Below are the code and all the weights of a small trained network. Each question names an input and a class and asks about switching units off, where a switched-off unit gives its printed mean instead of its output.

import numpy as np


def w(rows, s, z=0):
    codes = np.array(rows[::2]) - 128.0
    scale = np.full(codes.shape[1], s)
    scale[-1] = z or s
    return codes * scale


def f(y):
    return y / 2 * (1 + np.tanh(0.7978845608 * (y + 0.044715 * y**3)))


def log_softmax(a):
    a = a - a.max(-1, keepdims=True)
    return a - np.log(np.exp(a).sum(-1, keepdims=True))


def net(x, mask):
    res = np.array(x, float).reshape(1, 8) / 4 @ E
    y = f(res @ A[0][:, :-1].T + A[0][:, -1])
    res = res + np.where(mask, y, B[0][:, -1]) @ B[0][:, :-1]
    return log_softmax(res[-1] @ U[:, :-1].T + U[:, -1])


A, B = {}, {}
E = w([
[129,129,125],'x0',
[128,127,135],'x1',
[31,90,21],'x2',
[81,254,113],'x3',
[127,128,130],'x4',
[38,108,246],'x5',
[129,129,124],'x6',
[131,129,132],'x7',
],0.0066)
A[0] = w([
[157,139,138,134],'neuron 1',
[72,106,183,77],'neuron 2',
[77,162,110,245],'neuron 3',
[166,41,132,77],'neuron 4',
[150,50,141,112],'neuron 5',
[167,36,136,76],'neuron 6',
[125,121,112,255],'neuron 7',
[204,156,186,106],'neuron 8',
[202,146,60,73],'neuron 9',
[84,140,165,123],'neuron 10',
[108,235,139,65],'neuron 11',
[66,89,203,99],'neuron 12',
[197,153,183,69],'neuron 13',
[195,161,190,117],'neuron 14',
[169,1,148,92],'neuron 15',
[173,133,68,99],'neuron 16',
[231,128,58,150],'neuron 17',
[201,131,35,131],'neuron 18',
[187,165,184,95],'neuron 19',
[71,252,133,93],'neuron 20',
],0.0092,0.008)
B[0] = w([
[121,107,137,140],'neuron 1',
[75,199,149,141],'neuron 2',
[199,79,129,255],'neuron 3',
[97,231,59,145],'neuron 4',
[168,191,92,151],'neuron 5',
[120,228,69,148],'neuron 6',
[180,65,173,254],'neuron 7',
[104,80,86,173],'neuron 8',
[40,191,171,152],'neuron 9',
[132,161,150,149],'neuron 10',
[148,158,66,152],'neuron 11',
[96,168,158,169],'neuron 12',
[49,117,56,148],'neuron 13',
[93,51,68,179],'neuron 14',
[180,254,42,180],'neuron 15',
[96,137,154,145],'neuron 16',
[80,135,234,208],'neuron 17',
[79,126,189,195],'neuron 18',
[77,64,39,158],'neuron 19',
[192,179,65,190],'neuron 20',
],0.0073,0.0067)
U = w([
[150,251,51,12],'0',
[143,107,143,243],'1',
[134,108,144,216],'2',
[136,105,145,213],'3',
[16,179,192,3],'4',
[29,49,27,51],'5',
[140,112,134,150],'6',
],0.015,0.0055)

Each question gives the input, the list of numbers given to net, and the class t.
The units are the neurons (one row each of A and B). Each row of codes is followed by its name. A weight is (code - 128) times the scale printed after its matrix; where a second scale follows, it is the last column's (A, B and U).
mask holds one flag per neuron, in row order. A switched-off neuron (its flag False) gives its mean, the last column of its row in B, instead of its output. The means were averaged over made-up inputs and are rounded, as every weight is.
A unit's drop is (log p(t) with every unit on - log p(t) with that unit switched off) / (log p(t) with every unit on - log p(t) with every unit switched off).
The circuit of an input: a set's keep is (log p(t) with only the set's units on - log p(t) with every unit switched off) / (log p(t) with every unit on - log p(t) with every unit switched off). Starting from the 12 units with the biggest drops (on a tie, the unit counted first), units are removed one at a time, each time the one whose removal leaves the highest keep (on an exact tie, the one counted first), for as long as the keep stays at least 0.8.
circuit, biggest first: the units of the circuit, biggest drop first
k most important neurons: the k neurons with the biggest drops, biggest first
drop when u is switched off: that unit's drop, to one decimal
input [7,2,6,-7,-2,-8,-5,0], class 4: circuit, biggest first -> [neuron 17; neuron 18; neuron 9]
input [-1,-7,-2,8,-8,7,3,7], class 0: circuit, biggest first -> [neuron 20]
input [-5,-4,-2,-5,4,-1,-3,0], class 0: circuit, biggest first -> [neuron 15; neuron 6]
input [-1,-2,-2,7,3,-8,-4,-7], class 4: circuit, biggest first -> [neuron 17; neuron 18]
input [-1,7,-4,-3,0,-8,-2,5], class 4: circuit, biggest first -> [neuron 17; neuron 9; neuron 18]
input [-3,-1,0,8,-6,3,-1,-8], class 0: 2 most important neurons -> [neuron 20; neuron 11]
input [6,3,7,-2,7,3,-3,4], class 2: 2 most important neurons -> [neuron 14; neuron 19]
input [-1,2,6,1,0,-1,7,-2], class 3: 2 most important neurons -> [neuron 14; neuron 19]
input [-6,8,8,6,3,-2,1,5], class 1: 2 most important neurons -> [neuron 3; neuron 15]
input [3,4,5,1,-2,-8,-2,7], class 4: drop when neuron 8 is switched off -> 0.0
input [7,-7,7,-6,6,1,1,-6], class 1: drop when neuron 17 is switched off -> -0.2
input [-2,4,8,1,-7,7,-8,-2], class 3: drop when neuron 9 is switched off -> 0.1
